Where the symbols take the states:
J23: fe>J133, te>J737, ko>J915, di>J503
J268: fe>J84, te>J185, ko>J947, di>J605
J924: fe>J851, te>J701, ko>J923, di>J226
J454: fe>J210, te>J349, ko>J14, di>J601
J463: fe>J559, te>J81, ko>J601, di>J731
J511: fe>J473, te>J398, ko>J757, di>J165
J343: fe>J594, te>J928, ko>J515, di>J757
J210: fe>J54, te>J454, ko>J389, di>J19
J669: fe>J180, te>J853, ko>J851, di>J841
J908: fe>J737, te>J615, ko>J605, di>J343
J841: fe>J587, te>J675, ko>J185, di>J615
J915: fe>J199, te>J177, ko>J733, di>J428
J829: fe>J853, te>J731, ko>J701, di>J544
J772: fe>J826, te>J559, ko>J582, di>J853
J976: fe>J929, te>J482, ko>J52, di>J54
J673: fe>J182, te>J923, ko>J669, di>J509
J372: fe>J928, te>J752, ko>J976, di>J467
J543: fe>J81, te>J826, ko>J811, di>J180
J515: fe>J336, te>J929, ko>J309, di>J557
J177: fe>J915, te>J605, ko>J852, di>J336
J336: fe>J428, te>J515, ko>J710, di>J349
J947: fe>J416, te>J509, ko>J587, di>J394
J853: fe>J669, te>J829, ko>J924, di>J675
J639: fe>J220, te>J416, ko>J205, di>J733
J54: fe>J941, te>J210, ko>J686, di>J582
J559: fe>J772, te>J463, ko>J19, di>J829
J398: fe>J511, te>J686, ko>J200, di>J57
J826: fe>J543, te>J772, ko>J960, di>J669
J482: fe>J976, te>J428, ko>J655, di>J210
J416: fe>J639, te>J947, ko>J134, di>J852
J799: fe>J950, te>J944, ko>J731, di>J639
J394: fe>J852, te>J989, ko>J908, di>J309
J814: fe>J660, te>J757, ko>J349, di>J81
J928: fe>J343, te>J372, ko>J929, di>J200
J605: fe>J177, te>J665, ko>J394, di>J515
J428: fe>J482, te>J336, ko>J441, di>J454
J950: fe>J923, te>J799, ko>J829, di>J220
J752: fe>J372, te>J503, ko>J482, di>J328
J256: fe>J57, te>J786, ko>J772, di>J923
J960: fe>J811, te>J582, ko>J57, di>J851
J941: fe>J557, te>J54, ko>J398, di>J960
J159: fe>J868, te>J733, ko>J133, di>J655
J165: fe>J523, te>J57, ko>J543, di>J182
J389: fe>J686, te>J14, ko>J328, di>J786
J655: fe>J52, te>J441, ko>J752, di>J389
J220: fe>J43, te>J639, ko>J544, di>J159
J134: fe>J205, te>J587, ko>J84, di>J737
J509: fe>J947, te>J43, ko>J841, di>J989
J675: fe>J841, te>J544, ko>J226, di>J885
J84: fe>J477, te>J268, ko>J416, di>J177
J686: fe>J398, te>J389, ko>J467, di>J256
J851: fe>J749, te>J924, ko>J673, di>J185
J199: fe>J445, te>J915, ko>J159, di>J482
J280: fe>J226, te>J477, ko>J220, di>J199
J473: fe>J14, te>J511, ko>J814, di>J523
J665: fe>J605, te>J445, ko>J989, di>J929
J625: fe>J731, te>J180, ko>J307, di>J134
J701: fe>J924, te>J288, ko>J950, di>J280
J811: fe>J912, te>J960, ko>J165, di>J749
J288: fe>J701, te>J307, ko>J799, di>J477
J205: fe>J544, te>J134, ko>J477, di>J23
J749: fe>J307, te>J851, ko>J182, di>J268
J467: fe>J200, te>J328, ko>J54, di>J772
J441: fe>J655, te>J710, ko>J503, di>J14
J304: fe>J786, te>J523, ko>J463, di>J799
J601: fe>J19, te>J912, ko>J304, di>J288
J582: fe>J960, te>J19, ko>J256, di>J924
J182: fe>J944, te>J673, ko>J180, di>J947
J81: fe>J463, te>J543, ko>J912, di>J625
J52: fe>J196, te>J655, ko>J372, di>J686
J885: fe>J615, te>J133, ko>J445, di>J372
J733: fe>J159, te>J852, ko>J23, di>J441
J19: fe>J582, te>J601, ko>J786, di>J701
J615: fe>J908, te>J885, ko>J665, di>J928
J349: fe>J454, te>J557, ko>J473, di>J912
J226: fe>J185, te>J280, ko>J43, di>J445
J544: fe>J675, te>J205, ko>J280, di>J133
J912: fe>J601, te>J811, ko>J523, di>J307
J710: fe>J441, te>J309, ko>J594, di>J473
J57: fe>J165, te>J256, ko>J826, di>J673
J307: fe>J288, te>J749, ko>J944, di>J84
J557: fe>J349, te>J941, ko>J511, di>J811
J989: fe>J394, te>J868, ko>J615, di>J196
J43: fe>J509, te>J220, ko>J675, di>J868
J594: fe>J503, te>J343, ko>J336, di>J814
J477: fe>J280, te>J84, ko>J639, di>J915
J309: fe>J710, te>J196, ko>J343, di>J511
J757: fe>J814, te>J200, ko>J557, di>J543
J503: fe>J752, te>J594, ko>J428, di>J660
J929: fe>J515, te>J976, ko>J196, di>J941
J196: fe>J309, te>J52, ko>J928, di>J398
J445: fe>J665, te>J199, ko>J868, di>J976
J14: fe>J389, te>J473, ko>J660, di>J304
J523: fe>J304, te>J165, ko>J81, di>J944
J944: fe>J799, te>J182, ko>J625, di>J416
J737: fe>J23, te>J908, ko>J177, di>J594
J185: fe>J268, te>J226, ko>J509, di>J665
J660: fe>J328, te>J814, ko>J454, di>J463
J328: fe>J467, te>J660, ko>J210, di>J559
J923: fe>J673, te>J950, ko>J853, di>J43
J786: fe>J256, te>J304, ko>J559, di>J950
J852: fe>J733, te>J394, ko>J737, di>J710
J133: fe>J885, te>J23, ko>J199, di>J752
J868: fe>J989, te>J159, ko>J885, di>J52
J587: fe>J134, te>J841, ko>J268, di>J908
J731: fe>J829, te>J625, ko>J288, di>J205
J180: fe>J625, te>J669, ko>J749, di>J587
J200: fe>J757, te>J467, ko>J941, di>J826

The rows follow the links: the fewer symbols apart two states are, the more alike their rows tend to be.

Named rows; a name shown again gets a slightly different row:
J960
[-43,-81,25,243,-134,12,83,55,32,94,182,93,50,153,-219,-69,-79,-120,-154,220,54,-155,-139,-104,73,108,19,-162,-23,-26,48,-12,23,206,31,-135,130,33,-215]
J733
[117,-7,-101,-219,108,-55,0,-9,-54,-152,-221,-98,-71,39,212,186,-62,-11,147,-146,-59,241,146,-7,-157,-90,48,188,6,46,10,-10,-75,-183,110,51,-52,-67,237]
J199
[166,-81,-76,-84,92,-202,-21,84,-11,-160,-111,25,10,-40,-7,22,-6,68,-87,167,26,221,-89,-188,45,-195,-28,189,-2,-96,266,116,-80,35,76,67,-1,88,50]
J23
[57,9,-18,-166,137,-44,-82,4,39,-90,-124,7,-65,-247,95,-37,176,103,81,-165,-1,121,51,160,42,-201,-41,153,-40,17,88,122,-26,-180,-94,196,-108,121,94]
J52
[-5,77,-11,52,148,169,-80,109,-76,-117,19,-303,103,191,-99,152,-74,22,137,100,-119,49,24,-32,-45,-126,182,111,139,-79,72,0,-189,-7,73,-22,104,-220,127]
J134
[-105,-8,47,-223,3,-75,-47,-121,81,28,-73,115,-176,-330,57,-145,98,34,13,-228,37,114,-26,101,-117,39,-68,72,-148,0,-134,-6,90,-89,-157,113,-93,94,-31]
J615
[-164,98,59,-99,133,21,-201,16,4,-77,137,-130,61,-220,-283,-51,145,90,112,-3,-12,87,-80,112,73,-108,188,161,-109,-65,-61,-5,-15,46,-183,141,13,10,-46]
J81
[-62,16,64,-10,-114,148,28,-22,9,194,63,82,-26,-204,99,-68,27,-48,-12,-202,-17,-230,127,185,34,75,-159,-181,3,113,-31,42,182,-86,-107,34,-155,142,-118]
J200
[-130,125,65,192,32,249,-152,19,8,90,215,-105,171,-65,-235,-82,72,90,11,19,5,-275,21,244,126,-67,34,-92,-35,11,-22,52,48,72,-147,84,27,32,-99]
J686
[18,107,46,223,96,233,-72,84,-104,-8,28,-227,132,305,-6,37,-48,-53,110,148,-131,-109,59,10,5,-46,94,-72,175,-2,-1,-10,-153,17,134,-42,92,-253,31]
J605
[-38,-37,-156,-109,-17,-204,99,-41,131,-94,129,-28,23,-159,-269,139,-111,26,-97,84,168,170,78,-51,-58,-109,145,102,-133,-22,-25,-160,-39,58,-136,-83,72,233,-22]
J701
[133,-131,52,41,-125,-173,143,51,48,55,-150,219,-73,117,107,-150,37,-33,-137,105,6,105,-220,-248,36,100,-202,-21,17,-51,168,93,52,139,122,23,12,20,-57]
J749
[-72,-96,-27,-22,-214,-137,155,-28,122,96,127,190,-83,-20,-126,-34,-99,-87,-174,59,116,-27,-85,-154,7,199,-35,-110,-151,14,-103,-143,108,135,-61,-135,65,192,-167]
J924
[70,-119,93,118,-135,-114,8,55,48,25,-38,155,-14,115,-86,-193,79,-47,-123,207,50,13,-295,-269,101,77,-80,-40,2,-115,93,94,-40,212,101,-32,136,-63,-157]
J445
[70,-79,-92,-1,53,-153,-47,82,13,-149,11,-29,33,-8,-202,-10,50,79,-113,287,31,267,-131,-163,103,-164,62,147,-42,-176,228,57,-140,141,64,17,132,11,39]
J185
[-63,-69,-52,-68,-49,-162,8,-31,127,-43,86,42,-59,-25,-219,-46,-13,-37,-92,181,99,236,-261,-217,23,50,95,103,-172,-149,-15,-95,-35,206,-24,-68,148,56,-77]
J941
[-16,14,-39,251,-44,29,62,85,68,30,248,-28,183,90,-201,48,-84,-25,-172,199,73,-154,27,5,74,-104,54,-90,57,32,65,-64,-35,167,50,-146,89,75,-124]
J655
[155,61,-30,52,210,74,-61,50,-138,-102,-149,-221,68,141,128,120,-37,36,169,6,-150,64,106,-20,-57,-159,95,118,154,-2,86,87,-129,-91,142,55,-27,-180,168]
J757
[-143,138,82,129,-20,187,-44,-14,46,115,260,-25,71,-92,-127,-13,-5,49,36,-110,16,-215,182,308,104,-39,-5,-132,-40,117,-91,-59,134,-57,-166,12,-72,102,-55]
J220
[42,-34,29,-143,40,-39,-83,11,-92,-113,-248,-61,-108,111,228,-1,84,-55,151,-9,-116,204,-139,-203,-139,66,40,153,73,-62,-41,98,-100,-55,158,32,38,-231,66]
J829
[16,-12,148,-37,-47,64,-154,21,-62,147,-165,136,-95,-103,173,-313,236,18,12,-47,-70,-17,-168,8,88,45,-193,-15,22,-32,66,208,47,20,-53,217,-31,-118,-85]
J811
[-51,-38,-22,138,-182,-41,197,-21,127,100,198,88,20,21,-129,29,-166,-58,-249,71,70,-157,61,-77,57,75,-73,-242,-45,23,-70,-139,109,51,-16,-201,26,165,-87]
J826
[-148,42,145,209,-103,172,-117,4,-11,198,185,31,60,-18,-189,-194,122,-5,11,-13,-11,-236,-95,128,161,113,-5,-165,-55,-6,-102,-21,104,65,-105,31,23,-79,-167]

Each walk starts at a row. The symbols on each line, taken left to right, move it on to the next state.
Each answer is a row, close to the row of the state it stands for.
start [-151,45,-19,103,-88,113,79,-80,-12,99,123,-53,-20,222,39,68,-149,-155,49,-66,-22,-181,76,8,-93,219,75,-190,2,79,-294,-166,20,-11,-2,-198,51,-94,3]
ko te te te fe: [-44,34,186,236,-4,226,-132,89,-102,153,69,32,65,40,-64,-260,190,27,-49,3,-76,-197,-181,79,183,64,-60,-76,90,-46,56,104,1,95,-21,113,4,-123,-99]
fe te di di ko te: [169,-126,-28,-128,-23,-223,47,15,28,-97,-139,130,-95,-51,85,-57,70,71,-116,181,11,203,-197,-251,67,-2,-94,169,14,-88,177,87,-30,128,95,39,50,25,-11]
start [-56,65,42,-36,125,25,-283,41,-39,-30,-17,-78,55,-177,-203,-112,193,146,51,56,-36,120,-147,67,67,-181,113,201,-27,-177,118,68,-102,86,-73,218,46,-113,-8]
ko te ko te ko te te di: [-139,158,-35,16,72,73,-73,0,76,63,201,-130,122,-220,-218,44,-9,141,56,-64,24,-68,211,278,18,-151,147,40,-140,66,-69,-83,30,-73,-183,36,-53,128,-12]
di fe di di: [-98,-6,100,-142,-104,-30,0,-99,107,139,-14,153,-205,-227,173,-157,88,-6,-15,-277,36,-90,-9,116,-44,141,-113,-68,-108,64,-107,-13,161,-99,-174,103,-124,140,-106]
start [137,45,-33,111,41,144,93,-17,-75,-20,-117,-101,44,117,298,136,-157,-91,118,-118,-144,-147,241,58,-121,-20,-59,-86,195,123,44,14,-39,-196,132,-54,-113,-65,106]
ko ko ko fe te ko fe: [86,65,134,180,56,135,-125,60,-97,94,-53,-54,151,-34,107,-123,119,98,33,-32,-125,-195,82,196,181,-121,-92,-115,136,7,217,180,23,-47,54,177,-109,-33,-10]
te fe ko fe ko fe: [-118,105,21,154,59,203,0,70,-33,54,156,-193,132,292,-151,93,-101,-64,97,52,-80,-162,110,61,-10,46,206,-98,65,31,-88,-124,-75,5,55,-137,62,-190,38]
start [250,0,-107,-5,65,-154,132,34,25,-156,-22,68,68,-67,76,122,-106,86,-132,95,40,67,221,-16,24,-236,-103,56,70,134,274,32,-38,-27,83,-11,-73,208,94]
te di te di di ko di: [-230,-19,-30,-229,-33,-53,7,-129,61,-71,-4,-40,-104,42,-72,119,-65,-116,115,-119,38,134,-47,-146,-212,172,162,70,-102,-34,-330,-196,38,-21,-48,-132,50,-93,74]
ko te ko di ko di: [-150,140,-44,89,115,129,-45,20,-7,-101,143,-222,144,212,-179,207,-54,30,118,43,-28,8,97,48,-76,-83,267,57,91,5,-111,-103,-142,21,-10,-77,52,-153,84]
start [-126,-5,213,87,-73,100,-220,6,-2,121,-22,75,-46,-14,-46,-270,235,2,63,14,-23,-37,-296,-31,108,99,-35,6,-54,-90,-14,172,42,85,-60,166,70,-153,-150]
te ko te ko fe: [35,-12,76,-7,-2,39,14,-42,-88,22,-246,52,-121,183,284,-94,58,-127,105,-61,-148,45,-172,-140,-138,205,-53,-2,147,-63,-39,126,-58,-16,198,-13,-3,-286,42]
ko ko di ko di fe: [-44,25,-56,-22,133,51,-80,13,-98,-112,-61,-186,28,134,-75,94,40,7,193,79,-70,179,-43,-88,-82,-28,162,203,42,-113,9,0,-208,-3,3,23,121,-278,142]
start [65,-152,-72,-189,-113,-268,190,-85,82,-105,-46,163,-115,-199,75,31,-101,-14,-102,-6,120,194,10,-148,-79,62,-41,59,-128,38,-33,-37,57,49,-37,-35,13,244,6]
di fe di di: [263,-60,-33,106,-2,-61,200,55,-41,-24,-39,74,114,-18,198,36,-161,38,-174,52,-25,-90,148,-63,55,-152,-187,-118,155,152,256,55,27,5,163,-114,-139,163,-5]
fe fe di fe ko ko di di: [-235,21,50,-77,16,-39,-177,-24,56,46,103,33,-69,-198,-274,-198,238,-13,116,-41,44,126,-188,46,69,97,67,69,-186,-158,-79,28,22,42,-158,114,73,-83,-72]
start [46,-170,-68,-86,-158,-150,188,-88,158,27,-54,189,-157,-83,160,-10,-108,-53,-186,-65,119,-1,-1,-171,-30,172,-135,-111,-81,53,-38,-69,171,-19,-16,-105,-77,184,-115]
fe te di te fe fe: [127,-151,-87,-187,-74,-307,122,-35,81,-81,-155,153,-143,-139,205,-12,-7,-25,-122,2,55,288,-29,-188,-36,-15,-112,123,-82,-36,130,69,-5,-21,45,33,0,109,3]
fe te te di: [94,-55,-178,-146,1,-259,180,-54,130,-180,47,74,-80,-193,19,151,-132,49,-124,-27,119,202,124,-60,-87,-107,-60,120,-129,36,55,-103,22,-20,-67,-53,-30,262,49]
